Below are the code and all the weights of a small trained network. Each question names an input and a target symbol and asks about switching units off, where a switched-off unit gives its printed mean instead of its output.

import numpy as np


def w(rows, s, z=0):
    codes = np.array(rows[::2]) - 128.0
    scale = np.full(codes.shape[1], s)
    scale[-1] = z or s
    return codes * scale


def f(y):
    return np.maximum(y, 0)


def softmax(a):
    e = np.exp(a - a.max(-1, keepdims=True))
    return e / e.sum(-1, keepdims=True)


def log_softmax(a):
    a = a - a.max(-1, keepdims=True)
    return a - np.log(np.exp(a).sum(-1, keepdims=True))


def net(x, mask):
    ids = ['ΠΣΩγεζθμξτ'.index(c) for c in x.split()]
    T = len(ids)
    res = E[ids] + P[:T]
    u = 0
    for l in range(2):
        r = res
        for j in range(2):
            rows = slice(3 * j, 3 * j + 3)
            q, k, v = (r @ M[l][rows].T for M in (Q, K, V))
            z = softmax(np.where(np.tri(T) > 0, q @ k.T / 3**0.5, -1e9)) @ v
            o = O[l][rows]
            res = res + np.where(mask[u + j], z, o[:, -1]) @ o[:, :-1]
        u += 2
        y = f(res @ A[l][:, :-1].T + A[l][:, -1])
        res = res + np.where(mask[u : u + 16], y, B[l][:, -1]) @ B[l][:, :-1]
        u += 16
    return log_softmax(res[-1] @ U[:, :-1].T + U[:, -1])


Q, K, V, O, A, B = {}, {}, {}, {}, {}, {}
E = w([
[45,144,185,154],'Π',
[187,123,160,66],'Σ',
[149,149,207,193],'Ω',
[144,114,140,149],'γ',
[143,57,141,252],'ε',
[185,168,226,96],'ζ',
[161,132,171,203],'θ',
[135,64,80,80],'μ',
[114,163,118,58],'ξ',
[149,118,148,146],'τ',
],0.016)
P = w([
[87,129,128,138],'0',
[62,82,181,85],'1',
[116,159,121,125],'2',
[98,242,20,170],'3',
[164,133,173,146],'4',
[34,91,253,82],'5',
],0.013)
Q[0] = w([
[103,179,99,66],'L0H1',
[115,127,31,113],'L0H1',
[171,38,203,190],'L0H1',
[2,193,219,88],'L0H2',
[154,133,175,135],'L0H2',
[167,179,160,196],'L0H2',
],0.0094)
K[0] = w([
[128,149,161,9],'L0H1',
[95,60,124,103],'L0H1',
[253,191,38,185],'L0H1',
[65,66,135,75],'L0H2',
[252,154,153,146],'L0H2',
[204,50,153,113],'L0H2',
],0.012)
V[0] = w([
[200,112,145,160],'L0H1',
[152,19,180,109],'L0H1',
[113,157,108,109],'L0H1',
[114,151,120,65],'L0H2',
[136,63,253,106],'L0H2',
[138,23,112,121],'L0H2',
],0.0045)
O[0] = w([
[161,198,141,94,121],'L0H1',
[228,4,252,180,123],'L0H1',
[132,203,176,18,127],'L0H1',
[176,117,212,157,136],'L0H2',
[78,200,35,62,253],'L0H2',
[41,173,24,113,126],'L0H2',
],0.0034,0.0044)
A[0] = w([
[133,153,69,164,159],'L0N1',
[208,105,72,127,98],'L0N2',
[215,84,116,100,92],'L0N3',
[165,115,172,62,48],'L0N4',
[109,72,145,122,137],'L0N5',
[40,91,91,155,59],'L0N6',
[218,153,132,109,24],'L0N7',
[206,98,136,211,61],'L0N8',
[140,164,151,167,72],'L0N9',
[254,56,92,152,2],'L0N10',
[101,146,149,166,179],'L0N11',
[175,95,114,100,94],'L0N12',
[120,96,146,90,68],'L0N13',
[63,60,70,209,14],'L0N14',
[152,181,198,136,93],'L0N15',
[150,194,162,151,99],'L0N16',
],0.0093,0.0054)
B[0] = w([
[150,100,76,161,184],'L0N1',
[95,160,2,98,147],'L0N2',
[138,128,49,72,158],'L0N3',
[115,130,142,134,207],'L0N4',
[150,101,106,95,196],'L0N5',
[178,137,222,75,182],'L0N6',
[112,191,27,154,157],'L0N7',
[150,60,209,94,159],'L0N8',
[156,149,107,162,155],'L0N9',
[163,136,7,187,133],'L0N10',
[131,59,62,107,253],'L0N11',
[121,79,124,64,144],'L0N12',
[76,137,185,117,159],'L0N13',
[200,244,136,86,169],'L0N14',
[71,120,122,114,238],'L0N15',
[101,123,120,133,203],'L0N16',
],0.0066,0.0039)
Q[1] = w([
[187,212,123,94],'L1H1',
[144,71,252,95],'L1H1',
[175,52,129,44],'L1H1',
[191,201,88,96],'L1H2',
[131,87,247,49],'L1H2',
[44,215,105,175],'L1H2',
],0.014)
K[1] = w([
[170,146,168,91],'L1H1',
[147,252,70,169],'L1H1',
[146,126,69,123],'L1H1',
[140,108,164,67],'L1H2',
[124,239,84,147],'L1H2',
[67,110,172,110],'L1H2',
],0.022)
V[1] = w([
[168,34,108,195],'L1H1',
[155,203,187,178],'L1H1',
[209,78,64,100],'L1H1',
[211,158,148,68],'L1H2',
[247,168,155,43],'L1H2',
[50,150,98,64],'L1H2',
],0.015)
O[1] = w([
[158,125,57,85,2],'L1H1',
[99,233,124,182,96],'L1H1',
[247,73,123,109,92],'L1H1',
[198,180,176,121,177],'L1H2',
[206,138,207,114,196],'L1H2',
[85,41,201,138,227],'L1H2',
],0.015,0.0044)
A[1] = w([
[64,207,91,149,75],'L1N1',
[183,134,124,228,178],'L1N2',
[161,149,255,162,120],'L1N3',
[95,98,174,79,77],'L1N4',
[44,151,110,135,2],'L1N5',
[82,59,184,225,9],'L1N6',
[189,215,212,143,90],'L1N7',
[178,172,157,171,49],'L1N8',
[129,181,120,97,185],'L1N9',
[212,131,134,124,16],'L1N10',
[144,37,111,81,138],'L1N11',
[105,177,156,94,96],'L1N12',
[164,246,118,109,19],'L1N13',
[172,208,96,159,86],'L1N14',
[112,200,150,201,97],'L1N15',
[93,190,93,10,59],'L1N16',
],0.0084,0.0095)
B[1] = w([
[208,60,182,122,185],'L1N1',
[163,187,109,91,158],'L1N2',
[135,165,93,121,253],'L1N3',
[184,184,31,128,171],'L1N4',
[211,102,203,252,183],'L1N5',
[143,168,123,22,187],'L1N6',
[122,86,111,212,225],'L1N7',
[57,63,86,38,162],'L1N8',
[191,180,72,128,155],'L1N9',
[2,147,138,152,174],'L1N10',
[76,167,134,171,171],'L1N11',
[145,94,61,134,151],'L1N12',
[79,100,174,83,152],'L1N13',
[126,131,165,75,149],'L1N14',
[123,119,59,110,167],'L1N15',
[147,111,87,202,150],'L1N16',
],0.0076,0.026)
U = w([
[38,107,208,116,133],'Π',
[208,144,241,106,191],'Σ',
[132,120,139,168,1],'Ω',
[55,108,114,74,128],'γ',
[146,149,124,44,138],'ε',
[46,253,161,149,101],'ζ',
[138,101,99,114,49],'θ',
[151,27,159,34,103],'μ',
[61,151,201,22,138],'ξ',
[64,116,122,76,129],'τ',
],0.0063,0.0054)

Each question gives the input, a string of symbols that net reads in full, and the target symbol t.
The units are the heads (3 rows each of Q, K, V and O) and the neurons (one row each of A and B). Each row of codes is followed by its name. A weight is (code - 128) times the scale printed after its matrix; where a second scale follows, it is the last column's (O, A, B and U).
mask holds one flag per unit, layer by layer, with each layer's heads first. A switched-off unit (its flag False) gives its mean, the last column of its rows in O or B, instead of its output. The means were averaged over made-up inputs and are rounded, as every weight is.
A unit's drop is (log p(t) with every unit on - log p(t) with that unit switched off) / (log p(t) with every unit on - log p(t) with every unit switched off).
The circuit of an input: a set's keep is (log p(t) with only the set's units on - log p(t) with every unit switched off) / (log p(t) with every unit on - log p(t) with every unit switched off). Starting from the 12 units with the biggest drops (on a tie, the unit counted first), units are removed one at a time, each time the one whose removal leaves the highest keep (on an exact tie, the one counted first), for as long as the keep stays at least 0.8.
units of the circuit, in order: the units of the circuit, biggest drop first
most important unit: the unit with the biggest drop
k most important neurons: the k neurons with the biggest drops, biggest first
top k neurons in layer l: the k neurons of layer l with the biggest drops, biggest first
which heads matter: for each layer, one digit per head in row order, 1 if its drop is at least 0.15 and else 0, layers parted by /
input ε Σ γ ε, target Σ: most important unit : L0N14
input Σ ζ Σ τ Π, target Π: units of the circuit, in order : [L1H2, L0H1, L1H1, L1N1]
input Σ ζ τ, target ζ: which heads matter : 00 / 10
input Σ Σ Π Ω Π ζ, target Ω: 3 most important neurons : [L1N5, L1N1, L1N16]
input Ω Σ ε ε ζ ξ, target ε: which heads matter : 00 / 11
input Σ Ω ε τ, target Ω: 3 most important neurons : [L1N5, L1N1, L1N6]
input θ Σ Π Ω, target Σ: which heads matter : 00 / 11
input Π γ Σ μ μ, target μ: which heads matter : 00 / 10
input Σ ξ ζ ζ, target ξ: units of the circuit, in order : [L1H2, L1N6, L1H1, L1N5]
input τ ζ Σ ε Ω, target ε: 2 most important neurons : [L0N8, L0N14]
input Π θ μ τ, target θ: which heads matter : 10 / 11
input Π γ γ Σ, target γ: which heads matter : 00 / 11
input Σ γ Π Σ ε, target ε: which heads matter : 00 / 01
input Π ζ γ Σ, target ζ: which heads matter : 00 / 11
input ε ξ Ω Σ, target ξ: top 2 neurons in layer 1 : [L1N6, L1N7]
input γ γ μ Σ Ω ξ, target Σ: units of the circuit, in order : [L1H2]
input Ω Π ζ Π ζ, target ζ: which heads matter : 10 / 10
input ε Σ Σ Π Σ Σ, target Π: top 2 neurons in layer 1 : [L1N5, L1N3]
input Σ Σ ζ, target ζ: top 3 neurons in layer 1 : [L1N3, L1N1, L1N7]
input μ Π ζ θ ξ Π, target θ: most important unit : L1H2
input θ θ Π ζ ξ, target ζ: which heads matter : 00 / 10
input τ ε Π μ, target ε: 2 most important neurons : [L0N14, L0N6]
input ξ Π θ ζ, target Π: units of the circuit, in order : [L1H2, L1H1]
